Below are the code and all the weights of a small trained network. Each question names an input and a class and asks about switching units off, where a switched-off unit gives its printed mean instead of its output.

import numpy as np


def w(rows, s, z=0):
    codes = np.array(rows[::2]) - 128.0
    scale = np.full(codes.shape[1], s)
    scale[-1] = z or s
    return codes * scale


def f(y):
    return y / 2 * (1 + np.tanh(0.7978845608 * (y + 0.044715 * y**3)))


def log_softmax(a):
    a = a - a.max(-1, keepdims=True)
    return a - np.log(np.exp(a).sum(-1, keepdims=True))


def net(x, mask):
    res = np.array(x, float).reshape(1, 4) / 4 @ E
    y = f(res @ A[0][:, :-1].T + A[0][:, -1])
    res = res + np.where(mask, y, B[0][:, -1]) @ B[0][:, :-1]
    return log_softmax(res[-1] @ U[:, :-1].T + U[:, -1])


A, B = {}, {}
E = w([
[74,165,112,247,126,129],'x0',
[125,78,236,58,104,238],'x1',
[94,174,136,103,171,34],'x2',
[181,151,145,85,51,132],'x3',
],0.014)
A[0] = w([
[124,148,31,214,88,74,223],'N1',
[148,81,159,124,145,35,87],'N2',
[74,180,122,188,179,105,251],'N3',
[166,172,74,121,142,42,195],'N4',
[85,138,126,160,202,120,111],'N5',
[115,251,96,152,130,18,91],'N6',
],0.011,0.0025)
B[0] = w([
[142,232,37,159,182,233,247],'N1',
[177,175,145,95,203,89,160],'N2',
[20,65,100,197,115,155,225],'N3',
[125,177,9,72,49,8,216],'N4',
[92,88,131,133,193,66,185],'N5',
[9,177,90,103,70,121,251],'N6',
],0.011,0.018)
U = w([
[176,33,251,69,56,213,253],'0',
[81,99,150,173,98,93,26],'1',
[141,169,109,160,175,196,51],'2',
[83,28,138,170,201,121,187],'3',
[130,185,200,78,175,81,119],'4',
[162,164,188,215,109,158,79],'5',
[171,165,98,95,107,59,155],'6',
[66,156,109,118,84,109,28],'7',
],0.015,0.0057)

Each question gives the input, the list of numbers given to net, and the class t.
The units are the neurons (one row each of A and B). Each row of codes is followed by its name. A weight is (code - 128) times the scale printed after its matrix; where a second scale follows, it is the last column's (A, B and U).
mask holds one flag per neuron, in row order. A switched-off neuron (its flag False) gives its mean, the last column of its row in B, instead of its output. The means were averaged over made-up inputs and are rounded, as every weight is.
A unit's drop is (log p(t) with every unit on - log p(t) with that unit switched off) / (log p(t) with every unit on - log p(t) with every unit switched off).
The circuit of an input: a set's keep is (log p(t) with only the set's units on - log p(t) with every unit switched off) / (log p(t) with every unit on - log p(t) with every unit switched off). Starting from all 6 units, units are removed one at a time, each time the one whose removal leaves the highest keep (on an exact tie, the one counted first), for as long as the keep stays at least 0.8.
circuit, biggest first: the units of the circuit, biggest drop first
unit that matters most: the unit with the biggest drop
k most important neurons: the k neurons with the biggest drops, biggest first
drop of u: that unit's drop, to one decimal
input [3,3,5,0], class 1: circuit, biggest first -> [N1, N4]
input [-6,-3,8,-3], class 6: unit that matters most -> N2
input [-4,0,-3,4], class 0: circuit, biggest first -> [N4, N1]
input [-3,-2,-7,3], class 0: circuit, biggest first -> [N1, N4]
input [1,4,6,1], class 4: 4 most important neurons -> [N3, N1, N4, N6]
input [3,4,6,6], class 4: 3 most important neurons -> [N3, N4, N1]
input [-7,-8,8,0], class 7: 3 most important neurons -> [N6, N3, N1]
input [-3,-1,8,3], class 6: 3 most important neurons -> [N3, N2, N4]
input [-4,-5,-5,-6], class 2: 2 most important neurons -> [N6, N1]
input [-6,-6,3,0], class 6: 3 most important neurons -> [N4, N2, N3]
input [6,0,-1,-4], class 3: 2 most important neurons -> [N3, N5]
input [-2,-6,-3,2], class 6: 2 most important neurons -> [N3, N4]
input [7,3,0,1], class 3: 3 most important neurons -> [N1, N6, N4]
input [3,2,0,-1], class 3: unit that matters most -> N1
input [8,-3,-5,-1], class 2: drop of N4 -> 0.0
input [-1,0,-5,-4], class 0: drop of N6 -> 0.1
input [-2,-7,-8,-4], class 2: drop of N1 -> 0.3
